Rows and roughly how far along a hidden order each lies, from 0 to 20
(in the rows, 128 means zero)
[196 123 112 107 169 158  99 162 127 141 104 103 139 121 132 119 163 108
 151  79 161 137 113  98 153 154  54 129 182 203 110 112  96 107 150  74
 142 111 136 138 118  95 108 109 111 123  95 193 166 145 101 127 104 126
 146 172 110 184 136 113 128 143  78  93  67 118 141 123 101 113 136 165
 137 150 128 130 104 127 125 153 146 118 161 159 155 145 114 134 166 163
 133 118 142 100  93 152 149 103 109 119 174 122 103 108 140  93  87 103
 184 113 145 189 116 115  65 127 115 182 160 107 117 130 102  75 112 159
  90  83 123 107  96 126 136 180 109 135 142  92 121 145 108 114 142 127
 135 116 123  73 127 120 118 126 121  50 165 143 108 174 140 133 135 161
 145 164 110 113 100 126 130 159  76 129 111  98 127 134 166 130 112 130
 113 124 131 106 123 141  85  90 143 119 131 111 115 136 113 131 123 165
 111 136 106  64  93 117 125 134  92 143 103 118 169 122  77 113 112 142
 119 119 131 156 212 128 139 127 139 130 137 136  91  87 130 114 175 149
 141 163 116 179 105 112 159 148 119]
4
[182 122 104 104 166 173  96 172 134 130  94  90 140 126 137 123 158  97
 143  54 171 138 118 113 177 164  39 127 173 188  99 114  79 106 160  64
 140 117 136 139 119  74 108  85 106 118  77 209 176 142  99 116  82 125
 173 169  96 197 122 113 127 154  81  83  68 124 153 118  91  69 128 166
 135 146 129 127  69 122 122 144 147 100 194 189 156 152 106 139 162 161
 133 109 139  97  89 151 153  89  90 124 190 116  79 102 129  85  87 114
 190 122 140 192 112 111  49 123 123 187 173 118 114 145 107  48 110 160
  91  97 132 106 105 123 130 180  97 135 142  90 110 151 102 125 152 129
 129 118 118  65 128  95 121 127 100  46 197 146 104 170 119 130 133 156
 143 172 106 114  94 122 121 151  63 134 105  99 132 130 198 119 119 132
 101 125 137  96 130 147  68  76 147 118 133 110 109 135  97 134 117 175
 110 136 117  42  85 127 132 140  94 148 110 103 173 121  63 116  94 146
 106 133 138 156 200 122 130 142 137 139 156 123  90  74 136 115 179 158
 142 173 122 185 114 111 160 155 113]
0
[ 96 127 151 149 121  77 157  94 122 139 158 175 119 117 110 124 100 173
 142 220  90 119 131 120  58  94 195 135  97  65 160 137 144 127  97 177
 116 126 129 119 133 181 135 181 151 140 183  39  58 122 188 154 165 135
  85  96 167  63 149 138 123 102 170 165 191 119 101 145 162 196 133 108
 134 113 132 134 214 137 141 111 104 165  56  58 112  97 157 118 122 111
 124 145 127 155 151 116 105 190 169 122  63 135 173 151 143 173 162 129
  79 123 125  82 145 144 227 137 120  75  80 122 142  92 134 214 142 106
 159 121 116 141 155 155 140  74 166 119 114 145 140 111 152 103 104 122
 133 132 130 167 127 165 129 135 164 192  46 104 141  89 153 132 133 110
 127  93 156 140 154 135 151 104 180 120 167 147 130 122  41 147 130 124
 152 124 114 154 117 111 167 175 110 140 125 145 151 130 164 117 134  72
 134 117 104 208 157 113 121 109 154 111 138 151  94 130 171 127 166 121
 150 107 123  98  62 144 142 119 120 101  84 139 154 174 113 139  94 100
 116  84 130  79 130 136  92  98 143]
20
[102 128 142 150 122  84 144 104 129 136 155 163 113 118 111 127 105 155
 148 212  95 126 135 118  70  99 189 140  92  55 153 141 145 117 105 167
 114 123 129 121 126 176 132 186 145 134 169  65  72 119 189 157 163 138
  89  96 155  76 143 141 123 110 166 160 173 125 103 146 150 189 133 118
 131 114 133 137 197 140 137 109 103 159  72  83 119 101 153 120 132 118
 126 143 124 154 153 121 106 165 149 118  87 121 144 139 139 164 141 129
  81 130 123 110 140 142 211 131 121  71  85 123 143  99 131 204 138 108
 156 125 122 140 149 149 138  80 158 122 116 143 142 112 147 106 112 120
 133 138 133 174 132 151 131 138 152 184  71 110 141  98 131 135 130 108
 127  94 154 143 142 139 147 110 186 122 160 145 132 116  47 138 131 121
 148 125 116 148 118 118 168 170 114 140 125 145 148 126 164 114 128  79
 137 122 109 194 158 116 128 111 149 116 136 145 100 133 169 122 160 124
 141 113 127 107  60 144 137 115 119 109  94 133 138 158 113 138  97 109
 116  95 136  88 135 138  95 100 146]
18
[108 130 136 150 120  95 135 110 135 139 147 144 109 118 112 125 108 147
 149 177 102 135 140 115  78 104 193 140  84  63 144 144 143 103 113 153
 116 120 132 122 126 165 128 175 136 131 160  90  92 121 182 158 146 140
  97  96 142  93 141 145 123 119 157 159 192 130 108 148 134 182 136 116
 130 117 134 137 178 143 132 109  94 157  80 102 130 106 149 122 143 134
 128 140 124 150 149 133 112 160 133 111  78 112 132 125 135 154 141 127
  93 131 122 117 135 135 182 123 123  74  91 122 143 107 134 183 134 112
 151 112 128 141 149 144 137  94 146 125 114 143 146 117 134 102 117 115
 137 141 137 172 137 129 131 141 140 177  99 117 138  83 112 136 127 103
 133  94 150 145 130 140 143 109 162 121 154 143 133 111  58 133 133 119
 139 126 119 143 120 125 159 160 118 139 124 141 144 123 155 112 119  86
 140 128 113 193 140 119 134 111 140 123 132 147 109 136 151 118 137 124
 130 116 132 117  74 143 138 107 120 115 107 128 139 147 114 136 117 118
 117 104 143  97 143 138  99 104 149]
16
[170 124 107 103 170 165  98 168 132 135  99 101 141 125 135 122 165 104
 147  55 166 136 115 110 172 164  29 127 179 214 106 112  86 105 154  68
 139 112 137 139 120  84 108  87 105 120  78 203 172 144  90 118  95 125
 161 163 104 202 128 109 126 150  83  84  56 119 150 119  98  91 131 164
 137 150 129 128  81 124 125 142 151 106 190 176 156 150 110 138 166 163
 134 111 142  97  91 154 150  95  98 122 184 118  79 106 136  88  91 110
 196 117 142 190 114 115  53 126 120 193 166 115 116 140 103  70 110 161
  89  89 127 101 102 123 133 187 103 135 143  90 115 151 105 122 147 129
 131 115 117  61 126 106 118 126 108  51 187 145 106 175 133 130 134 162
 144 169 103 114  95 122 128 157  67 133 105  99 131 132 189 123 114 132
 107 125 135 109 127 144  80  95 142 118 134 107 111 136  97 134 118 168
 109 135 111  47  86 121 129 136  95 146 107 105 171 121  69 112 100 144
 111 125 135 157 190 125 134 141 138 134 152 130  81  83 132 115 175 154
 142 166 114 184 105 109 165 154 114]
2
[174 130 106 109 151 171  95 167 136 135  94  74 134 129 138 127 152  96
 140  47 171 147 124 110 173 158  57 128 157 200  96 116 102 106 155  88
 140 118 132 140 118  80 110 106 106 118  75 222 187 141  80 126  83 124
 159 163  94 198 123 126 127 161  82  97  51 129 145 123  88  81 133 168
 130 151 126 127  74 129 117 142 138 106 184 191 159 150 105 137 158 165
 132 114 137 100 101 150 152  87  86 120 175 112  76  96 124  92  94 109
 187 122 141 187 115 109  44 118 126 182 167 119 120 145 116  54 110 162
  95  96 135 112  98 113 128 184  92 138 141 102 122 150 102 128 148 126
 134 123 133  86 133  97 117 125 101  51 192 151 108 170 107 130 125 151
 139 160 103 115  93 128 118 149  70 131  99 102 126 130 191 117 121 130
 105 130 135  99 131 149  90  82 143 121 130 110 111 129  95 132 115 182
 116 142 128  64  85 133 136 135  93 149 106 117 172 125  68 117  88 137
 105 134 133 170 204 121 125 123 138 146 156 128  92  82 134 115 176 164
 141 165 125 182 118 117 164 152 121]
1
[176 124 107 105 170 167  98 169 132 136 100  91 140 125 134 122 165 101
 146  84 170 139 115 105 176 157  54 127 174 207 107 113  91 106 154  65
 140 113 135 139 119  86 108  97 108 120  83 206 166 144  93 121  95 125
 156 168 102 194 128 113 127 152  79  86  59 119 146 123  98  92 133 164
 135 150 128 128  82 125 123 145 155 113 174 171 154 147 109 139 165 164
 133 110 140  98  93 150 155  94  99 120 179 117  93 103 135  96  85 109
 195 118 146 188 115 113  50 125 121 191 168 110 116 137 109  61 110 159
  93  90 127 107 102 123 133 183 103 136 142  92 117 148 103 121 147 127
 133 116 125  68 127 107 117 126 110  50 184 144 106 177 129 131 133 162
 146 166 108 113  95 125 126 158  74 132 108 100 130 133 191 123 116 131
 109 126 134 103 129 145  80  81 143 120 132 108 110 134  91 134 119 165
 108 135 112  50  86 122 130 137  91 152 108 109 172 122  74 114 103 140
 109 127 134 162 200 126 134 133 138 134 145 130  90  85 133 114 183 153
 144 168 116 185 107 111 159 151 120]
2
[194 115 105  82 182 174  99 177 130 128  94 121 150 122 136 118 178 105
 154  60 171 127 107 108 174 162  19 127 199 225 104 107  78 109 158  50
 140 112 141 139 120  75 105  71 106 119  73 201 169 142  80 102  93 126
 166 174 106 212 125  99 126 142  81  72  48 116 159 110 101  77 127 158
 141 145 133 129  73 116 129 145 162  97 184 181 154 149 106 142 170 154
 137 102 145  91  79 150 153  96 106 128 193 120  90 109 140  76  91 116
 190 118 140 177 115 118  54 132 118 207 182 112 110 141  93  58 109 163
  83  86 124  98 102 133 138 186 105 131 143  78  98 154 102 122 153 130
 125 109 102  29 119 103 121 130 107  41 208 138 101 172 141 130 143 176
 143 182 101 113  91 117 126 160  64 135 107  93 138 132 206 124 111 133
 108 120 137 104 126 142  69  65 140 118 137 101 107 143  91 136 122 164
  97 129  99  22  83 119 125 143  94 142 111  94 174 118  69 111  99 152
 115 127 140 155 198 125 139 160 136 129 150 131  91  79 132 116 184 146
 145 168 104 185 102 106 162 160 106]
0
[169 117 126 116 177 138 111 150 124 145 124 136 134 112 121 111 158 128
 165 134 148 129 112  87 118 133  80 136 169 182 124 115  87 104 134  97
 139  97 139 133 119 113 106 130 122 127 126 144 119 147 143 136 127 132
 122 159 130 159 146 113 130 127 100 101  90 108 128 131 117 156 141 149
 143 141 134 135 156 134 135 134 142 136 138 119 147 132 125 129 171 156
 133 129 140 109 107 146 136 130 136 118 137 127 131 123 156 110 107 106
 165 109 146 174 123 126 126 134 101 150 132  98 125 108  99 113 121 144
 130  56 114 106 110 144 145 148 134 130 135  92 131 135 121  94 136 127
 137 113 119  96 122 136 113 133 141  90 136 128 112 151 161 137 144 162
 148 154 124 116 113 129 148 159 116 126 136 106 132 132 104 142 109 125
 127 119 122 123 114 129  97 113 135 123 130 116 129 139 130 125 126 127
 105 128  76  84 111 102 117 128 102 132 104 127 151 122  98 108 130 144
 135 105 134 142 153 136 155 129 135 113 111 141 106 112 118 118 161 128
 136 141 116 146 100 115 140 132 124]
9
[189 121 104 101 170 173  97 170 133 130  95 105 144 125 137 122 170  96
 148  50 174 132 114 112 177 166  34 127 171 215 101 111  84 110 160  60
 139 115 138 139 120  69 106  91 106 118  76 210 180 144  87 111  91 125
 166 173  99 209 123 107 126 153  84  77  55 121 155 114  96  72 127 169
 138 146 131 127  67 120 124 143 156  95 192 183 154 153 107 141 166 161
 135 105 141 102  86 154 154  93  95 125 192 115  81 102 134  85  89 116
 196 120 141 188 112 115  50 125 123 200 180 115 115 144  99  47 111 162
  82  92 129 104 108 126 132 185 101 133 142  86 106 154 101 125 155 129
 127 114 112  58 124  99 122 128 103  59 202 143 105 171 126 131 137 166
 143 171 100 112  94 120 122 158  59 135 106  95 134 130 202 121 115 132
 106 123 137  95 129 147  74  70 146 119 135 104 110 138  89 136 119 171
 102 133 112  24  82 123 130 142  93 147 111  97 174 121  65 113  93 146
 108 131 138 159 205 124 133 149 136 134 151 128  91  82 138 115 181 151
 143 172 110 188 110 108 166 157 110]
0
[175 122 111 104 165 162  97 168 131 134  99 101 144 123 137 121 165 100
 148  69 165 136 114 107 170 159  39 128 177 208 106 111  84 107 154  65
 139 114 136 138 119  83 108  90 106 120  82 203 170 145  89 119  94 125
 161 171 101 215 127 108 126 158  79  83  60 118 148 117  98  84 130 164
 137 148 130 128  77 126 125 142 149 107 183 177 156 150 109 139 164 160
 134 111 143  98  91 150 152  94  99 122 178 118  94 105 135  93  89 111
 188 117 143 188 114 113  55 126 122 179 168 112 115 145 104  69 110 159
  88  87 126 102 100 125 133 177 103 134 141  88 112 150  95 120 150 128
 130 114 116  62 125 104 118 126 113  48 185 144 102 182 134 130 136 163
 147 171 105 113  96 122 125 154  67 133 107 101 132 133 204 121 115 132
 108 124 135 104 127 144  80  82 145 119 133 106 111 137  96 135 119 171
 106 135 109  50  82 123 128 138  93 143 108 107 173 121  82 114 101 145
 110 126 135 158 207 122 134 141 138 132 145 131  91  77 132 114 177 151
 142 171 111 184 107 111 163 153 115]
2
